130,119,124,147,157,135,144 → 147
110,111,112,156 → 110
122,155,115,127,108,138,130 → 127
155,109,140,106,141,117 → 140
127,150,140,150,151,122 → 140
101,148,127,145,157,131,149 → 145
---
[[129 134 128 134 137 134 134 129 126]
 [134 123 139 123 128 123 122 140 136]
 [126 141 123 142 127 142 142 122 137]
 [130 129 135 129 123 129 128 138 142]
 [132 134 130 135 132 135 135 130 132]
 [127 142 121 143 135 143 143 121 127]
 [131 134 128 134 136 134 134 127 127]
 [126 130 131 129 129 129 129 135 135]
 [138 129 135 129 136 130 130 131 128]
 [130 141 122 142 134 142 143 119 129]
 [129 135 128 135 131 135 135 129 133]
 [128 147 117 149 134 149 150 114 129]] out 117

[[124 133 135 122 136 123 135 124]
 [120 124 123 132 125 129 123 133]
 [133 114 123 142 118 122 116 125]
 [128 129 128 127 130 125 129 126]
 [129 130 136 126 131 119 133 118]
 [129 136 138 119 136 125 138 122]
 [143 127 147 128 135 104 134 101]
 [124 137 138 118 139 123 138 122]
 [127 137 138 119 137 124 139 121]
 [124 132 134 123 134 124 135 125]
 [126 119 123 137 121 131 120 133]] out 123

[[122 139 149 128 132 152 127 143 128 150 129 130 132 121]
 [155 137 114 148 133 118 148 123 148 114 148 147 133 157]
 [152 143 116 144 128 118 144 124 144 117 144 143 128 154]
 [140 141 129 137 130 127 137 130 137 129 137 137 129 141]
 [122 130 149 130 141 146 129 141 130 149 130 130 141 121]] out 149

[[105 134 129 146 128 117 144 125 137 131 134 137 125 126]
 [119 132 129 137 145 130 144 121 137 134 133 142 138 131]
 [138 129 129 113 122 117 113 131 128 124 125 114 125 124]
 [138 132 129 112 145 115 135 133 139 122 128 125 138 126]
 [139 132 129 105 146 117 137 127 137 127 132 131 138 126]
 [122 132 129 130 145 126 144 116 137 133 132 143 138 126]
 [115 132 129 150 141 126 144 127 137 131 132 140 138 129]
 [143 124 129 118 145 117 133 142 137 122 122 121 138 126]
 [122 132 129 130 148 117 145 127 148 127 132 137 138 126]
 [122 132 129 130 146 117 144 127 147 127 132 137 138 126]] out 129

[[112 111 129 141 135 138 124 140 134 135 137 140 129 133]
 [112 111 129 120 135 139 124 140 134 136 137 140 129 133]
 [135 120 110 131 127 120 129 128 128 119 148 143 110 127]
 [120 120 111 127 124 125 130 134 127 125 148 147 111 127]
 [136 148 136 133 131 116 140 126 139 138 120 119 136 130]
 [130 152 126 133 131 110 132 130 132 124 119 118 126 135]
 [136 139 139 146 128 124 142 124 135 148 114 122 139 123]
 [130 114 137 119 124 142 123 134 131 134 141 113 137 143]] out 137
---
[115 141 128 154 120 133] result: 120

[[109 144 130 114 151 124]
 [140 126 131 126  99 140]
 [150 127 112 141 128 101]] result: 128

[130 125 130 126 104] result: 126

[[148 109 155 109 141 109 109]
 [130 150 120 151 130 152 152]] result: 152

[154 101 118 139 155] result: 139

[136 145 152 155] result: 152

[116 103 110 119 138 125 140] result: 125

[140 139 115 128 109 144 107] result: 144

[128 125 140 150 154 151 152] result: 151

[105  99 110 118 150] result: 118
---
[[135 106 128 151]
 [151 118 137 155]]
151, 151

[[144 152 151 151 135 151]
 [119 140 150 150 110 150]
 [138 129 124 124 149 124]]
151, 138

[115 152 124 119 126]
126, 115

[[124 117 111 110 124 115]
 [119 120 123 108 126 131]
 [117 113 122 103 119 121]]
115, 117

[135 129 121 150 119 123]
123, 135

[124 152 104 140]
140, 124

[132 131 104 129 157]
157, 132

[129 130 153 137 152 115]
115, 129

[[140 149 135 130 125]
 [140 147 135 132 134]
 [133 147 135 133 139]]
125, 133
---
[[123 133 110 120 151 141 105 148]
 [113 143 103 130 148 150 107 154]
 [134 122 147 135 104 114 152 107]
 [116 139 104 126 152 148 103 154]
 [156 100 144 113 121 107 136 114]
 [117 139 105 125 153 147 103 153]
 [156 100 144 113 121 107 136 114]] => 114

[[128 128 133 131 132 133 129 129 131 125]
 [136 119 123 135 133 128 144 129 122 130]
 [127 127 139 135 137 140 130 129 135 122]
 [141 119 125 125 137 127 130 126 141 127]
 [151 131 120 112 117 141 132 129 129 132]
 [131 128 127 126 127 130 128 128 128 129]
 [129 128 128 127 128 129 128 128 128 128]] => 128

[[110 124 106 142 107 149 108 108 146 107 140 119 145 130 149]
 [133 149 146 131 148 108 148 145 110 135 129 129 109 109 109]
 [147 109 140 108 120 147 142 135 148 149 108 147 148 149 147]
 [109 146 147 149 146 107 149 148 107 115 148 108 109 108 108]
 [111 143 110 149 112 139 108 113 118 108 149 109 117 110 138]
 [125 109 107 117 107 147 107 108 147 127 111 143 146 149 146]
 [147 109 147 109 121 135 144 146 146 149 109 149 149 148 138]] => 138

[[131 131 129 128 128 132 130 129 130 133 137 129 129 139 134 134]
 [138 132 128 128 128 130 128 129 129 131 129 129 147 131 135 134]
 [143 129 128 128 128 130 129 135 132 140 132 129 130 133 130 130]
 [157 128 131 128 128 130 129 129 131 131 136 129 128 131 130 129]
 [147 129 130 128 128 131 129 129 133 132 134 129 129 133 132 131]] => 131

[[147 117 112 140 119 123 120 143 110 112]
 [109 147 134 108 145 121 143 117 152 133]
 [110 135 145 120 134 136 133 113 143 144]
 [140 110 130 146 113 141 113 132 110 129]
 [114 146 128 110 144 117 142 122 147 129]
 [130 114 141 141 117 148 115 121 120 135]
 [118 144 124 112 142 114 142 126 143 126]] => 126

[[150 123 125 145 128 151 119 121 155 133 133 122 127]
 [113 142 143 122 138 113 146 146 109 132 132 145 137]
 [138 118 146 151 130 146 116 134 146 129 132 138 120]
 [139 119 143 150 130 146 117 133 146 129 131 136 121]
 [110 139 151 126 138 113 145 151 107 132 133 150 134]
 [121 126 155 144 134 128 130 147 125 131 135 148 125]
 [152 132 110 129 129 147 127 114 152 132 129 115 136]
 [114 133 154 136 136 119 138 150 114 133 136 150 129]
 [109 139 152 126 138 113 145 151 107 132 133 151 134]
 [110 137 154 129 138 113 144 152 108 132 134 151 133]
 [112 141 145 122 138 112 146 147 108 132 132 147 137]
 [118 129 155 141 135 124 133 148 121 132 136 149 126]] => 126

[[129 124 141 125 123 129 123 127 126 124]
 [129 124 142 125 123 130 122 127 125 125]
 [130 121 148 127 122 134 121 127 126 125]
 [131 121 150 126 122 135 123 128 126 127]
 [131 121 150 127 122 135 122 128 126 127]
 [131 121 151 128 122 137 123 129 126 127]
 [131 121 151 127 123 137 123 128 126 127]] => 127

[[116 148 106 126 134 143 124 106 118 130 136 122 118 129]
 [124 104 142 115 122 107 127 143 140 113 127 118 124 138]
 [144 118 141 140 124 126 135 141 129 137 115 142 143 111]
 [124 141 106 135 130 142 126 104 110 137 122 130 125 107]
 [133 120 152 124 129 118 133 153 148 122 136 130 133 149]
 [141 138 134 147 132 143 139 132 126 149 123 150 143 108]
 [122 107 131 114 120 109 121 133 132 110 125 112 120 137]
 [114 139 108 120 131 133 121 109 120 121 135 115 115 134]] => 134
---
[130 100 145 151 113 155 101] -> 151

[[113 109 145 108 154 154 104]
 [134 158 100 103 148  99 156]] -> 156

[112 122 104 112 142] -> 122

[143 128 111 156 152 112] -> 152

[137 108 138 104] -> 137

[ 99 148 112 119 115 155] -> 148
---
134  157  140  115  139  130  125 gives 115
116  140  132  146  127  102  142 gives 146
107  127  138  137  125  124  144 gives 137
140  133  145  130  134  158  123 gives 130
107  149  148  105  144  100  126 gives 105
132  125  136  107  137  123  133 gives 107
---
[121 113 126 131 123 107 141] value 141, 121

[106 141 137 150] value 150, 106

[108 150 115 105 152 107] value 107, 108

[106 157 100 126  99] value 99, 106

[[136 139 152 147 121 134]
 [151 136 117 103 126 118]] value 134, 151

[[146 135 104 128]
 [145 136 104 128]] value 128, 145

[[105 127 136 130 116]
 [130 129 129 134 126]
 [111 126 130 113 129]] value 116, 111
---
Q: [108 153 119 124 123]
A: 153

Q: [119 127 106 121 131 128]
A: 106

Q:
[[110 104 151 105 148 128 151]
 [105 105 151 105 148 138 149]
 [152 104 152 144 132 105 152]]
A: 144

Q: [105 155 155 113  99 154 151]
A: 113

Q: [106 112 130 117 123 136]
A: 130

Q: [125 128 104 110 117 118 130]
A: 110

Q: [131 156 114 116 108]
A: 156

Q:
[[147 132 140 146 126 105]
 [122 127 113 127 141 126]]
A: 113

Q:
[[145 112 107 117 140]
 [106 132 149 106 149]]
A: 132

Q: [128 115 127 127  99]
A: 115
